Each row was made from one path, in order. Every step used is in the known rows, and no mark comes twice. Write each row's path.
Each row is shifted at random along 5 fixed directions that mean nothing.
Known rows
maku -> nofegur -> tolag -> pidub -> nebo -> ludi: [  11   -2 -294  212  -90   50 -146  103 -121   84 -135 -153  161   43
 -122  100  -22  221 -185 -112  440 -260 -181    6  217   35  262  337
  -69  -72    3   89   68  180 -103  406 -348  -33   -9 -207   48 -255
  206  323  -99 -143  310   13   81 -118 -103 -419  140    4   86   38
 -104  112  494  109  359]
bofovit -> nebo -> fufefa -> zime -> maku: [ 107  115   39  158  -23  -52  -47   95 -102 -155  108   10  176 -136
   91  -21    9  -47  108 -170  175  111   16   57  288   76 -113   63
  -23 -178 -153  -26 -161  -87  -70  -24  -20  -49  -55   61   62  190
  -74 -107  136 -128  -38   -6  154  -93   45  -92   -4   88   81  -96
   42   39 -120 -122   14]
zime -> maku -> nofegur -> nebun -> tolag -> rukipa -> nebo -> ludi -> fufefa -> zubev -> bosive: [-293 -232 -261  368 -151    9  164 -183   76   57  -16 -209  203  -62
  115  124   18  -75 -242 -154  276 -252   65 -351   69  470  363   50
  269   39   84  546   34 -144  102  -55 -176  154  153  -34   -6   38
   35 -171 -231   72   57  201 -160   10  318  -35  -26  157 -139  -44
  -73 -113  455  -13  137]
fufefa -> zime -> maku -> nofegur -> tolag: [  93   76 -206  -71 -143  -59 -269   22    1  -71  -66  108 -127 -235
 -303 -254   66  -92   83 -170  133  -24   96  177  291  108  -52   56
   18  -65   99  -40 -342 -111  -29   81   26 -104  -37 -151  169   36
  -46   78    3   54 -253   41  196  -83   38 -144  159   30  301 -310
  -44    6   22  -34   12]
fufefa -> bofovit -> ludi -> nebo -> tolag -> pidub: [  36  111 -162 -114  -25  208  -97 -118 -142  119   26   59 -258 -106
    8 -202   90  -88  139 -113   30 -280   27  267  101  156 -325 -220
  189   24 -131 -190  -77 -239  -11  -43 -122 -180 -154   -6  171  182
 -168  -41  108   95 -194  -62  199  -16 -102  -93  192  -19  321 -186
  146  -53 -106  -53   40]
pidub -> ludi -> fufefa -> bofovit -> nebo: [ 345  144  -64  156  117    0  -37   71 -244   34  -99  -95   96  -19
 -213  -61   22  207  -50 -111  356   90 -103  266  234 -116  -51  154
 -227 -261  -82 -365  -25  340 -229  148 -183  -90 -194 -345    9 -300
   39  272   23 -199  184 -141  396 -161 -213 -354  183 -140  -31   35
   25  103 -182  131  259]
maku -> nofegur -> nebun -> tolag -> pidub -> nebo -> fufefa: [ 292  -79  222 -231   39  -62   95   31   79   61 -107    5 -110  -51
 -196  -23  -71   15  -23  188 -202  307    0   67    2 -339  -27  195
 -225 -123   47 -213  -85  286  -14   71  104   13  -56   47   21 -168
   36  139   53   83  116  -57  -23  -23  -99    3   10 -114  -37   -9
 -206  148 -297  235  -79]
zubev -> bosive -> zime -> maku -> nofegur -> nebun: [ 129   72  343 -261  297  -25   -6  113  146  -49   26  122 -105   88
   87   55  -47  -60   88  196 -360  248   84  -17 -212 -181 -170 -167
 -223  126  121 -195  -28 -112  -70  -88  213   20   89  223  -80   67
   16 -125  102    6  -66  -75 -219   32 -139  299 -152 -124 -154   61
   76   64 -203   30 -304]
zime -> maku -> nofegur -> rukipa -> tolag -> pidub -> ludi -> fufefa: [ -16   12  225  -76   56   69  255    0   -2   76    0   -5 -128    6
  225   66  -41   56  150  118 -315   59   11  -90 -217 -213 -132 -249
   39   64 -119   43  155  -81  -33 -374  242  -64 -136  215  -18  249
 -131 -238   26  -16  -59  -66 -171   86  -63  278 -138  -62 -100   51
   62    5 -219  -28 -188]
zubev -> bosive -> zime -> maku: [-301  113 -345  181  -49   80 -191 -172 -164  -46   -8  -13  184  209
   16   29  113  -11 -169 -220  262 -350 -183  -53  -27  365  141  193
   -3  121  111  269  206 -175  182  240 -194   69  377 -176  -50  -53
  156  102 -125  -18   78  113   43  -23  -38  -43   75 -123  166  -23
   14  -95  525 -139  242]
tolag -> rukipa -> nebo -> fufefa -> zime: [-263   82 -497  -90   -4  118  164   40 -335   39 -242  -75  165  472
   57  127  129  216 -338  190  182 -339 -352 -206 -337  155  113   79
  100  396   82   81  414  169   52  279 -167   71  199 -231 -211 -479
  234  102 -168   15  412   -5   32   28  -10  -88  161 -131 -215  445
   -3   50  503 -187  198]
zubev -> bosive -> zime -> maku -> nofegur -> rukipa -> pidub -> tolag: [ 171  119   56  -39   69   80  -48   80 -181  -36  -34   75   73  -45
   27  -99   16   14  136  -56    5 -112 -136  149    2 -143 -107    6
  -96  -71  -35 -218   24  156   52   82   52  -68  -42   52   55   94
   15  133  134  -65 -143  -75  277   17 -237  118   61 -181 -103 -200
  143   73  -97   24  182]
bosive -> nofegur -> rukipa -> nebo -> tolag: [-103 -105  123 -248    6   55   79   85  174   48  -19   64 -142  165
   -3   98  -17  -77  -35  230 -279   33  -37  -86 -222  -99   -5    3
   -1  117  142   15   41   66   78   23  125   92   54  172  -82  -19
  135  152   15  151   82   17 -147   56   50   98  -82  -23  -45  121
  -32   90  -12  -24 -156]
nofegur -> tolag -> rukipa -> pidub -> nebo -> fufefa: [-171 -184  127 -336   58    1  337  -93  194  105 -117  -45 -168  329
   85  242  -11  -46 -212  410 -553  177  -52 -317 -543 -147   79   57
   25  319   79  170  401  189   81   60  208  230  212  187 -274 -173
  175  152  -48  265  258   57 -310  101   64  287 -128 -114 -245  252
 -207  122   80   25 -212]
rukipa -> maku -> nofegur -> nebun -> bosive: [ 304  122  429  -54  175 -132  -38  144  113  -31  134   63  -66 -157
 -110 -218 -122 -173  161    3 -147  327  149  189  192 -255 -194 -109
 -237 -112   96 -340 -300   73  -40 -171  148  -53 -105   93  223  121
  -97 -278   52  -53 -164  -83 -106    5  -48  124 -127   92  -66  -81
   39  -13 -475  129 -126]
maku -> nofegur -> tolag -> rukipa -> pidub -> ludi -> nebo: [ 228   62  131  198  134  -18   47  133  -88  -16   64 -126  121  -38
   65  162 -101  250   92  -28   75   62  -27   19  156 -227   44   -6
  -92 -130 -120 -101    9  222 -148  -48  -62  -54 -202   15  -49   21
  -30   85   14 -118  107  -39   58    1  -88  -99  -50   30 -148    9
  141   69 -169   99  121]
bosive -> zime -> maku -> nofegur -> nebun -> tolag -> pidub -> nebo -> fufefa -> zubev: [-147 -125   17  -54  -76  -31  108  -39   99  -30   92  -59  -21    5
   97   -5  -17  -80  -31  102 -114  -14  106 -135  -74   96   22  -77
  241   86  -54  201   68 -176    1 -155   53   29   38  158  -73   92
  -80 -228    5   31  -43   85  -88   48   88  139  -61  113  -72   44
  -39  -29   79  -99 -143]
bosive -> zime -> maku -> nofegur -> tolag -> rukipa -> nebo -> fufefa -> bofovit -> ludi: [ 145  -43  158  111   58   -3   75  103   81    3  135   13 -119 -321
   56  -96  -64    0  139 -172   62  217  149  146  246  -57 -196 -148
   63 -227 -111 -157 -319 -180 -200 -268  -42  -90 -369   97  128  247
 -177 -171  161  -74 -176  -19   63 -118   65 -102  -52   74  162 -164
   72   60 -325  -46 -156]
bosive -> zime -> maku -> nofegur: [  -3   75   14 -197  116   11 -188   70   37 -128  -28  204  -15  312
   50   85   37   78 -112  100 -119   31  -89   28 -252 -183 -103  -10
 -264  222  165 -126  154  -63  -31  116   83   42  222  -48 -129 -145
   41  142  116  -55    6  -12 -149   16 -205  112  -20 -214   57  194
   44  -34   75  -51  -94]
tolag -> nofegur -> rukipa -> nebo -> ludi -> fufefa -> zubev: [-152  -35 -381  240 -255  -39  -83    9 -169   42 -135  -76  337  243
 -185   85   52  181 -297  -84  489 -379 -206 -101   13  236  279  224
   -5  -24   74  225  184  171   14  243 -246   69   24 -379  -38 -383
  161  190 -266  -94  242  -27  163   -8   65 -304  120   47  -48  285
 -149 -131  485   45  368]
nebo -> fufefa -> zime -> maku -> nofegur -> rukipa -> pidub: [ -16  -67  207 -111   59 -142  124  228  128 -133   13   90  157  256
  187  252  -55  113  -99  162 -219  111  -72 -292 -380 -146  -13  -92
  -29  155  -50   76  211  166   -5  155   71  181   45  297 -118   15
   74   41   71  188   38  -10 -128  165   -7  299 -207   68 -389  179
   37  -54  144  -40  -81]
nebun -> nofegur -> rukipa -> nebo -> tolag -> pidub -> ludi -> fufefa -> zime: [  91  109 -108 -218   14  -40  117   53 -156    3 -190  -27   55  216
 -218  -13  -36  243 -113  215   45    0 -225   93 -275 -352  -49   39
 -150  -37  -19 -226  137  339  -32  103   91  -12  -29 -218  -70 -355
   34  136  -24 -146  204 -194  166   55 -169  -55   36 -194 -198  275
  -75   72   -8   83  146]
rukipa -> nebo -> fufefa -> zubev -> bosive -> zime -> maku: [-177 -112  206  126   61  -89  122  -18  196 -148  169  -25  198   51
  194  183  -73 -109  -76  -46 -124  126    9 -240 -148   51  104   30
    5  -95  -12  285  108  -88  102  -70   86  193  181  219 -113  180
    7  -60   81   39  -34   96 -170   81  119  233 -255    5 -118   -2
  -32  -63   30  -38  -56]
rukipa -> maku -> nofegur -> tolag -> pidub -> nebo -> fufefa -> zubev -> ludi: [ -81 -218   11   94  -94   -4   63 -128  250   50   89   81 -100 -312
  -48  -76  -37 -143    4 -112  -26   -1  158  -96   91   87  135  -11
  114 -170  -48  158 -197  -96   40   49   24  118  -87   90  101  147
  -44    4   79  168 -231   48  -87    2  277   39  -47   65  143 -247
 -106  -56 -170  131  -29]
bosive -> nofegur -> tolag -> pidub: [-197   66 -552   39 -162   91  -47   38 -344  131 -146 -131    1  238
  -17  -23  124  173 -111  -72  326 -536 -207  -59  -80  367   -7  -43
  325  237  -26  207  296 -159   43  248 -316 -109   -8  -18   60  -22
   26    7 -173   60   -6  102  204  119 -144  -65  201   51   46   42
  107  -86  726 -180  298]
ludi -> nebo -> fufefa -> bofovit: [ -52  -20  153  158   52   87    2  -29   -9   -4  121   26  -95 -328
  109 -221   78 -273  273 -203   71  169  222  122  339  233  -55 -178
  222 -100  -92  -83 -308 -204    2 -303  -27  -95 -198   15  212  188
 -107 -252   43   77 -137   42   26 -123  117 -129   36  180  161 -229
  145 -108 -455 -123 -139]
ludi -> fufefa -> zubev -> zime -> maku -> nofegur: [ -86  -33  -89 -104  -60  -42 -135  -18   74 -125 -108  159   95  358
  -29  178   16  110 -248   70   15  -21  -72 -112 -263  -71   96  112
 -249  160  180   99  220   25  -11  239   63  156  298 -150 -182 -269
   89  282   12   -6  108  -14 -112   21  -92   14   -6 -213    6  253
  -65  -73  247   11   24]
rukipa -> pidub -> ludi -> nebo -> fufefa -> zime: [-232   20 -174  -64   41   29   54 -126  -67  -45   -3  -70    6   18
  -40  -36   28   45  -35   20  -32  -29   -1  -69  -83   56  155   53
  140  169    7  108   39   81   81   90  -17   59  134 -106  -41 -169
   97   -2 -101  117  156   45  -81  -32  139  -55   47   19   34   46
  -50   -7   50  -97   -2]
pidub -> tolag -> rukipa -> nebo -> fufefa -> zime -> maku: [ -73  101 -242  322 -159   43  -77   23 -246 -101   43  -47  226 -212
  161  -67  102  -55  104 -305  353 -174  -65  -39  445  372   49  123
  215  -77 -116  194 -139 -201   76  -64 -145 -118    4  -14   71  211
  -24 -166  -28  -86  -25  114  202  -93  140 -185  129  165  171 -182
   97   13  162 -253   90]
fufefa -> bofovit -> ludi -> nebo -> pidub -> nofegur: [ -62   11  249 -127  229   74  -38   64  -41  -57  119  -31 -106   94
  384   98   15  -66  245  130 -222  174  102   68 -107 -125 -126 -218
   61  210 -142 -139  145  -74  -81 -112   73  -66   -2  241  -18  188
  -69 -113  176 -154   -7    5 -127  -14 -147   85  -97   92 -107   94
  230   -5 -162 -150 -164]
fufefa -> zime -> maku -> nofegur: [ 111 -185  337   77   80 -254 -117  254  296 -300  183   70  199 -102
  145  155 -153   58   41  -51  -47  441  175 -157   83 -245   53    5
 -129 -146   23   85 -239  -16 -126  -49  210  152  -12  235    2  155
  -71  -22  220    7 -154   48 -191   30   66   99 -260  135 -119  -42
    9  -23 -189   28 -210]
bosive -> nofegur -> nebun -> tolag -> rukipa -> nebo -> pidub -> ludi: [-140  -54  290  -60  169   58   29  -96  194   63  179  -32 -271 -327
  192  -71  -56  -96  326   19 -411  143  233    9   74  -14   20 -154
  182   72  -88   21 -175 -197   74 -269  129 -107  -30  316   78  332
  -47 -232   51  123 -122   84 -270  -39  120  151 -136  144   60 -219
   96   78 -225  -35 -354]
nebun -> bosive -> zime -> maku -> nofegur -> rukipa -> pidub -> ludi -> nebo -> fufefa: [ 101  153    8  -48   40  122  130  -33 -146   76  -99   -1    9  219
   -9   74   19   87  -60  152  -51  -35 -142   77 -102 -210  -31   94
 -209  110   25 -165  200  182   -7   26 -133  -60   39 -126  -56 -181
   49   24  -90 -149  303  -27  -91  -53 -143  -82   65 -132   26  227
  -56   34  -40   15   89]
nebun -> tolag -> pidub -> nofegur -> maku: [-114  111 -292  156 -174  -84 -312  -34 -181   -9  -26  -81  -18  -94
  -49 -181   85 -117   81 -219  298 -191  -79   38  416  364  118  138
  223   70   15  188  -26 -152  104  149 -163 -103   70  -19  129  144
   17  -88 -194   15  -63  172  129  -36  -15 -160  187  228  337 -141
   -9  -13  449 -192  131]
tolag -> pidub -> nebo -> fufefa -> bofovit: [  56  -12  114   69  107   74   98   98  -83   22  -26  -24   36  -42
  172  -66   48  -90   86  -13  104  117    1   37   66   43  -82 -106
  102  -72 -148 -169   12    2  -70 -100  -55  -37 -158   18   83   -2
  -37  -83  124  -22   27  -38  134  -54 -118  -90   30   24 -128   -1
  115  -18 -217  -61    2]
bofovit -> ludi -> nebo -> tolag -> nofegur -> nebun -> bosive: [ 223   62  189   48  100  -97  151  231  -34   61   59 -214   86  233
    1   91 -197   91  -33  196   82  144    5   49   -1 -263 -115  -39
 -161  -29   42 -147   45  137 -213  -57  -30  -11 -133   88   47   -4
  -17 -182  -57 -288  211  -77  -62   46 -160  -38 -130   88 -296  291
   42   77   23   59   67]
pidub -> ludi -> fufefa -> bofovit: [  90  144  189  -69  135  103 -122 -149  -18   51    3  165 -202 -265
 -131 -358   88 -195  267 -141  -50  168  124  364  131  -59 -188 -169
 -103 -175  -42 -404 -249  -59    9 -263  165 -129 -148 -260  214   -9
 -111  -49  105   -1 -226 -160  188 -144 -105  -99   92 -147  210 -206
   65  -86 -633   52  -90]
ludi -> nebo -> fufefa -> zime -> maku -> nofegur -> nebun -> tolag -> rukipa: [ -13 -345  156   19 -147 -221  194   86  268   -9  121 -137    6  -34
   38  204 -185   71  -86  179 -182  331  160 -266  -77 -114   43  -21
  144  -92   33  276 -150  -50  -23 -221  212  173  -94  274 -137  110
  -39 -152  -47  120   22   44 -184  165  183  173 -224  159 -244   46
 -112  107   -8   83 -256]
fufefa -> bofovit -> ludi -> nebo -> pidub -> tolag -> nofegur -> rukipa -> maku: [-201 -217  -11   41 -116 -185 -157 -100  271  -54   13    2   77  148
  -54  134  -56 -108 -201   12 -106  120   -7 -237 -152  131  247  158
   83   30   96  296  128  111  221  216    2  311  206  -16 -191  -88
  205  296 -130  223  109   67 -131  166   96   46  -66  134    6   65
 -159  -92  263   36 -107]
bosive -> zubev -> nebo -> tolag -> rukipa -> pidub -> ludi: [ -44  112 -179  270  100  229  122   74 -295  123  -60 -112  244  231
  280  191   -3  315  -61    6  276 -424 -293  -67  -71  -11   99   26
   -8   98 -144  -23  371  138  -69  178 -255  -24  -54  -40  -87  -93
  135  126    1 -187  266  -47  102  -52 -191 -124   58 -136 -220  189
  209  109  351  -10  359]
tolag -> rukipa -> nebo -> pidub -> nofegur -> nebun -> bosive -> zubev: [ -52  223 -207  238  -27  147  -28    6 -376  130    6  -57  150  212
   57 -108   94   10  -15  -47  329 -449 -211  142   36  268  -61  -92
   64  146  -11 -113  242  -44   32  -53 -380 -189    2 -176   26  -92
   26 -254 -186 -227   41    9  105   -5 -143   13  140   67  -80  150
  182  -93  301  -77  340]
bosive -> zubev -> ludi -> fufefa: [-118 -213  306  164  -59  -67  157 -144  192   64  195   27  -84 -272
 -112  -58 -111  -77  137 -140 -122  202  174  -24   15  -84  141  -33
  -40 -285   21  178 -200  -10   60 -232  193  105 -151  106  109  166
  -34 -113  -53  138 -197  -24 -211   14  242  222 -211   -1   95 -185
 -119  -85 -435  211  -35]
bofovit -> fufefa -> zime -> maku -> nofegur: [ -45  -55 -116 -121   49  -85  -47   94   55 -156  -83   44  104  412
  141  242   -3  173 -269  172  -31   76  -66 -199 -298 -110   38   34
 -126  286  134   95  264   -7 -118  173   65  173  245  -22 -230 -225
   78  152   66  -36  177   35 -167   22 -109   57  -29 -123 -145  336
  -22   11  348 -118  -84]
bofovit -> nebo -> ludi -> fufefa -> zubev -> zime -> maku -> nofegur: [  -4    3  221  -62   23   26  -28    5  143 -111  129  197 -164 -183
  152    0    4 -110  167  -65 -214  161  217   41   48  -47 -166 -196
  -62   42  -40  -29 -174 -282 -108 -220  171  -84  -36  188   -8  271
 -179 -163  176  -46 -218   -1 -213  -57  116  140 -110    6  183  -78
   92  -19 -340  -54 -286]
ludi -> nebo -> fufefa -> zubev: [  34   94 -160  364 -121   97  -16  106 -364   -9   80  -67  283 -103
   84 -115   73   19  103 -245  521 -299  -35  110  456  292    7  -10
  149 -114 -131   -8 -116  -46  -80  -64 -262 -137 -264 -113  192   53
  -78 -219  -46 -180   20  -14  248 -131   64 -281  130  184   43    2
  141  -88  -45  -94  315]
bosive -> zubev -> zime -> maku -> nofegur -> nebun -> tolag -> pidub: [ 127    3  -31 -109  -85  -70   22   90  -39   24  -37   -2    0  225
 -113   38 -114  156 -126  104   68 -104 -118   34 -198 -135 -134  -57
  -62  -90  -61  -74  167   43  -44  178  -46    7  -28   90  -35  -69
  -49  113   78   22  -24 -117  170  164 -288  139    4 -152 -168   80
   46    7  228  124  171]
maku -> nofegur -> nebun -> tolag -> pidub -> ludi -> fufefa: [  41 -262  474 -163   27 -216   74 -188  432   19  134  -29 -275 -396
 -235  -98 -202  -43  179   21 -506  529  331  -22  -15 -369  117   13
  -67 -241   72  116 -315   61   68 -310  442   90  -69  169   99  150
  -96  -62  -37  278 -209   -7 -287   48  158  228 -239    8  103 -270
 -259   13 -524  296 -369]
maku -> nofegur -> nebun -> tolag -> rukipa -> pidub: [  95 -141    8   56  -97 -204 -128   34  119  -48   22   35   83 -110
 -247  -21  -78  123 -113 -151   92   66    8  -52  113   -6  154  197
  -37 -153   92   69 -191  241  129  266  -54  142   -4    5   76 -118
   94  232  -70  310  -63   23   87   93   71  -18    2   73  -45 -170
  -72  -58  116  200   84]
fufefa -> nebo -> pidub -> nofegur -> tolag -> rukipa: [ 161 -265  134 -128  -78 -187   -1  109  176    6    5  -10   24 -117
  -74  106  -74   41    4  126 -191  265   65  -58 -114 -185  -79   29
   -3 -193   -5   -9 -162  142   -5    5  231  123 -168  121  -35   35
  -31  139   90  125 -181  -67  105  129   96   96 -152   61 -184 -105
 -148  102 -169  235  -78]
zubev -> zime -> maku -> nofegur -> tolag -> rukipa -> nebo: [  86    2 -243   19  -92  -80  -51   67  -48    2 -219   60  133  147
 -240  157   47  190 -296  -30  125 -126 -270 -140  -36   60  149  260
 -172  -39  156   34   96  293   87  307  -90   66  115 -231 -193 -369
  185  452 -120  163  132    1  186   71   57 -115   99 -139  -61   79
  -79   55  242  127  174]

Which path is each row?
[  99  173 -173   20 -113   -3 -163 -119  -90  -75  -24   30   73   -6
 -148  -87   30  -11  -26 -101  184  -45  -70  171  170    8  -67  173
 -110 -157  -81  -87  -49  -12   39  118  -65  -48  111 -226   36  -54
  -42  123   64 -100   35  -39  244  -75  -95 -211  157  -93  224  -74
  -73    4   39  -36  130]
nebun -> tolag -> pidub -> ludi -> nebo -> fufefa -> zime -> maku
[ -26  208   17 -136   19   50  -30  -89  -49  -58   24   92  -59   76
   96  -13   72 -106   59   26 -148  -13  -48   78 -130   -7 -243 -103
  -53   36 -150  -87  126 -177    7 -101  133  -76  116   -6  -72  121
 -101  -81  138  -98  -61  -86   60    2  -71  109    7 -103   99   33
   21   -8  -96 -138  -92]
tolag -> pidub -> nebo -> ludi -> fufefa -> zime -> maku
[-105 -343 -183    9 -188 -175 -184 -213  195  -25  -25  -81   20  -62
 -225   45  -72    6 -107  -17    6   99  141  -74   -7   58  317  303
   53  -86  138  294  -75  117  109  254   53  196  142 -108  -65 -157
  114  392  -95  138   12  104  -10   53  139 -132   45   42  138  -90
 -262  -44  190  186  -11]
bofovit -> fufefa -> zubev -> ludi -> nebo -> pidub -> tolag -> nofegur
[  66   16  146  133  135   73  172  264 -223   58   76 -212   17 -229
  373   42  -27   52  352  -13   96    7   77  -95  283   88  -16 -180
  278   23 -179   70  -87 -196 -127 -221  -40 -204 -274  443  103  389
  -70 -456  -28 -171   -3   29  -22    2  -14   57  -70  258 -219  -55
  292  110   -7 -161 -109]
zubev -> ludi -> fufefa -> nebo -> tolag -> pidub -> nofegur -> nebun
[   1 -155   15   90 -139 -101   49   31   76   -2   57  -21  117 -115
 -137  -58  -27  -36  -56  -30  127   36   61  -53  160  111  121   89
   93 -167   44   82 -171   53   62  -60  -41   57 -119  -15   55  -67
  -13  -65  -66   75  -42   42   60    8  195  -85   -8  156  -33    7
 -110  -55  -63   57    7]
bosive -> nofegur -> nebun -> tolag -> rukipa -> nebo -> fufefa -> zubev
[ -76  -85   -9  335   17   46   29  -28  -89   14  187 -118  130 -243
   86  -51   11  -17  151 -252  322  -31  150   58  271  216   77  -39
  130 -151  -19  101 -227 -182   27 -181 -220  -45 -194   95  212  278
 -137 -307  -28 -148 -182  157  -60  -54  180  -88  -59  215  101 -151
   89 -137  -99  -53  103]
bofovit -> ludi -> nebo -> fufefa -> zubev -> bosive -> nofegur
[ -14 -185  166  112   28   62  203  108  -33  -12   93 -193  107   -7
  292  107 -106   13  117   83   15   18   28  -65   -9 -116  134   -7
  177 -119 -138  114  141  119  -72   -8   39   56  -95  252  -31  135
   27   38  144 -109  102  -13   22    6 -117  106  -83    4 -292  -22
  101  123   12  -17  131]
bosive -> zubev -> ludi -> fufefa -> nebo -> pidub -> tolag
[  79  181  -23 -140  -11   53 -173    8 -130  -49  -88  201  -58  -72
  -42 -126  158  -93  107  -78  -52 -134  -63  156   80  134 -127   -5
  -52   56  -42 -209  -95   66  116  146 -128 -165   58  -45   91  -39
   12   48   23  131  -28  -46  104  -36  -16   -9  153   37  130  -98
   48  -84  -66  -46   -4]
ludi -> fufefa -> zime -> maku -> nofegur -> rukipa -> nebo -> pidub
[ 107   40   84   79   57   20   -2  180   -3 -132   15   99  146  121
  177  152  -17   96  -30   42  113   63  -43  -17  -39 -187  -56  -63
 -200  -13  -32 -101   48  -29 -167  -25  -11  -22  -28   21  -87  -22
  -63  -20  168 -241   38  -38 -110  -38  -98   10  -48  -68  -60  171
   91   -2  -61  -41    6]
bosive -> zubev -> nebo -> ludi -> fufefa -> zime -> maku -> nofegur
[ 209  277   11 -209  139  167  101  -55 -128  186 -122   34 -263  151
  -43 -209   55 -125   -3  217 -127  -34  -24  265  -79 -138 -327 -198
 -141  211   80 -445   84  -15  -78 -190  -22 -172   -9 -184   32 -112
  -78 -245  -55 -225   98 -121  -27  -43 -223  -10  157 -129    4  205
   72   54 -173  -27  -83]
pidub -> ludi -> fufefa -> bofovit -> nebo -> tolag -> rukipa -> maku -> nofegur -> nebun -> bosive
[  86  -26  109  -94   56  -78  231   80   45   93    2 -158  -26  221
   10   55 -116  -40  -87  285 -127  102   63  -63 -182 -124 -103  -98
  -40  111   78  -48  107   45 -118  -73  101   47  -15  121  -36  -34
  -18 -200  -63 -123  133  -34 -106   73  -17  106 -111   43 -311  259
  -25   59   39   29  -56]
bofovit -> fufefa -> zubev -> nebo -> tolag -> nofegur -> nebun -> bosive
[  99 -142  158 -162   67 -139  110  -54  271  -42    1 -144  -91  -32
  -11  140  -69   71  -73  185 -275  308  142 -161 -127 -201  103   40
   27  -21   16  114   34   67  -47 -106  234   90  101   56 -179  -66
  -44   44   12  118   79   34 -124   48   65  113 -117    6 -202   41
 -120   67  -83   41 -255]
zime -> maku -> nofegur -> nebun -> tolag -> pidub -> ludi -> fufefa -> nebo
[-131  -10 -126 -120   48  122   70 -286   50  107 -133   81  -19  129
  -47    2  124 -130 -204   78 -125 -238  -35  -60 -382  135   12  -87
  -82  183   93    2  188   48  111   66   26  121  215 -202  -42 -163
   30   54  -43  113  -71  -29  -61   11   93  152   21 -182 -121   20
 -112 -117   27  130  115]
maku -> nofegur -> rukipa -> pidub -> nebo -> ludi -> fufefa -> zubev -> bosive
[  52  -53   79  194  -16 -138   13  226  -11  -51   29 -174  181  138
  216  226 -123   36    4   58  188   77 -117 -172  133  -57  138   87
   49 -107  -96  174  186   85 -104  154  -85   94  -78  254  -53  161
   30   12   -8 -163  161   58  -28   66 -122  -55  -84  173  -74  171
   -2   90  310  -59  136]
zubev -> ludi -> nebo -> tolag -> pidub -> nofegur -> maku
[-114  125 -104  157   -6  176  -90    1  -78  115   17   85  -15 -214
  -14 -102  117 -104   88 -195  167 -302  -45  101  217  276   14  -39
   23    6  -10  -77 -179 -131   58  -13 -224 -172 -107  -78  166   76
   49  -84  -60  -34  -67   15  -11 -125  192 -168   61  108  191 -121
   63  -30  -18  -28   91]
fufefa -> zubev -> bosive -> nofegur -> rukipa -> nebo -> ludi
[  74   34 -179  124   19   57  137  -35 -147   10  -70 -153   73 -164
   82   33   86  131   -9  -87  147 -107  -30  -58   96   84   77   23
  150  -26  -73   88   14   21  -10  -93  -86  -88  -49  -84  -65    3
  -78  -95  -67  -56   47   61   97  -20   92  -42   56   20 -108  -66
   53   19   49  -61   66]
zubev -> bosive -> zime -> maku -> nofegur -> tolag -> rukipa -> pidub -> ludi -> fufefa -> nebo
[-108  272  -93  141    7   80  -95   13 -274  -38  114    3   69   37
  197  -81   93  -54  141 -175  121 -232 -107   85  118  224 -164  -72
   91  123  -77   24   98 -296   96 -115 -135 -186   98   84   37  268
  -65 -330  -55 -199  -81   66   74   25  -91   84   24   69  104  -36
  226  -72  211 -261   47]
tolag -> rukipa -> pidub -> nofegur -> nebun -> bosive -> zime -> maku
[ 147  132 -100  106   -8   86 -203  -37 -106    3  -85   78   96 -196
  -82  -80   18  112   83 -175  201 -194  -73  199  258   -9   63  171
 -151 -185  -91 -180 -117  125   -3  222 -176 -126  -26 -212  101  -86
   29  250   71  -95   19  -82  235 -149  -89 -296  150  -98  164 -160
   13   59   20  137  212]
fufefa -> zubev -> zime -> maku -> nofegur -> tolag -> rukipa -> nebo -> pidub -> ludi
[ -85  -32  -95   87 -109   48   74  -90  -55   63   67  -67   28  -21
   -5  -52   21  -11   13   11  104 -144   72    8   87  162   50  -40
  191   14  -49   76   -2  -80   30 -125 -118  -26  -91  -37   18    5
  -63 -173  -99  -35   22   43   30  -12  100  -89   62  130   19   61
    1  -71   33  -58   28]
bosive -> nofegur -> nebun -> tolag -> rukipa -> pidub -> ludi -> nebo -> fufefa -> zubev
[-151 -131    8   97  -41  -26   30   75  239   -9   49   -3   -6 -144
   59  141  -49  -29  -76  -45  -49   35   41 -186   67   67  157   40
   78  -17   17  203 -121  -71  -15  -10  -27   46  -20   82  -42   41
   76   53   -7   75   52   72 -228  -22  265  -88 -102  143   75  -15
  -77   66  104    2 -129]
fufefa -> zime -> maku -> nofegur -> tolag -> rukipa -> nebo -> ludi
[ -74 -101   30 -315  -54  -44  211   50  241    5  -97   15 -213  309
  -28  202  -73  -13 -186  345 -333  112   62 -156 -458 -195  -62 -130
  -30  170   58  121  264  -24 -187   27  218  126   68  114 -243  -67
   -2  158   64  -23   76  -37 -167   78  -45  189 -113 -154 -139  245
 -109  109  170  -18 -151]
bofovit -> nebo -> ludi -> fufefa -> zubev -> zime -> maku -> nofegur -> tolag
[ -39 -125 -110  -32 -183 -144 -121  -33  221  -60  -51  -42 -118 -215
 -286  -67  -33  -67  -32  -72    8  145  161  -42  176   22  200  187
   65  -94  121  250 -240  -23  -24   53   75   35   52  -78   34   -9
   33  134  -95   80  -64  119  -41  -50  153 -121   30   92  220 -225
 -218   49  146   18  -82]
pidub -> nebo -> ludi -> fufefa -> zime -> maku -> nofegur -> tolag
[ -36  -47  222  -94  161  -48  149  -79  191   50  135 -176 -155  133
   60  183 -135   71   41  229 -393  190  110  -81 -283 -271  -19 -164
   24   74  -52   48  208   23  -60 -207  165   40   20  144 -146  100
  -81  -32   -4   10   18   37 -219  134  -36  189 -202   17 -141   90
    9   18 -144   44 -143]
nebun -> bosive -> nofegur -> tolag -> pidub -> ludi -> nebo
[  66  327  -10 -251  149  244   30  -58 -218   88 -227  241 -149  312
   55 -104  166  -18   32  153  -66 -125 -172  253 -375 -126 -325 -276
 -219  158  -82 -495  310   -1  -59  -51   45 -130   15 -287  -67 -227
  -42   78  119 -170   50 -256  224  -44 -391   14  162 -393  -67  245
  189  -63 -201  -88   31]
zubev -> zime -> maku -> nofegur -> rukipa -> pidub -> ludi -> fufefa -> bofovit
[ -88 -145  182   23   24  -21  169  211  153  -77   70   43   43  -75
  163   69  -92  -42   45   13 -136   69   30 -216 -131  -61    1 -178
  144  -53   13  180 -107  -20   54 -185  160  120 -117  328   27  301
    4 -124   89  132 -181   24 -141  172   98  308 -215   88 -224 -173
  122  -27 -109  -40 -128]
zubev -> bosive -> zime -> maku -> nofegur -> rukipa -> tolag
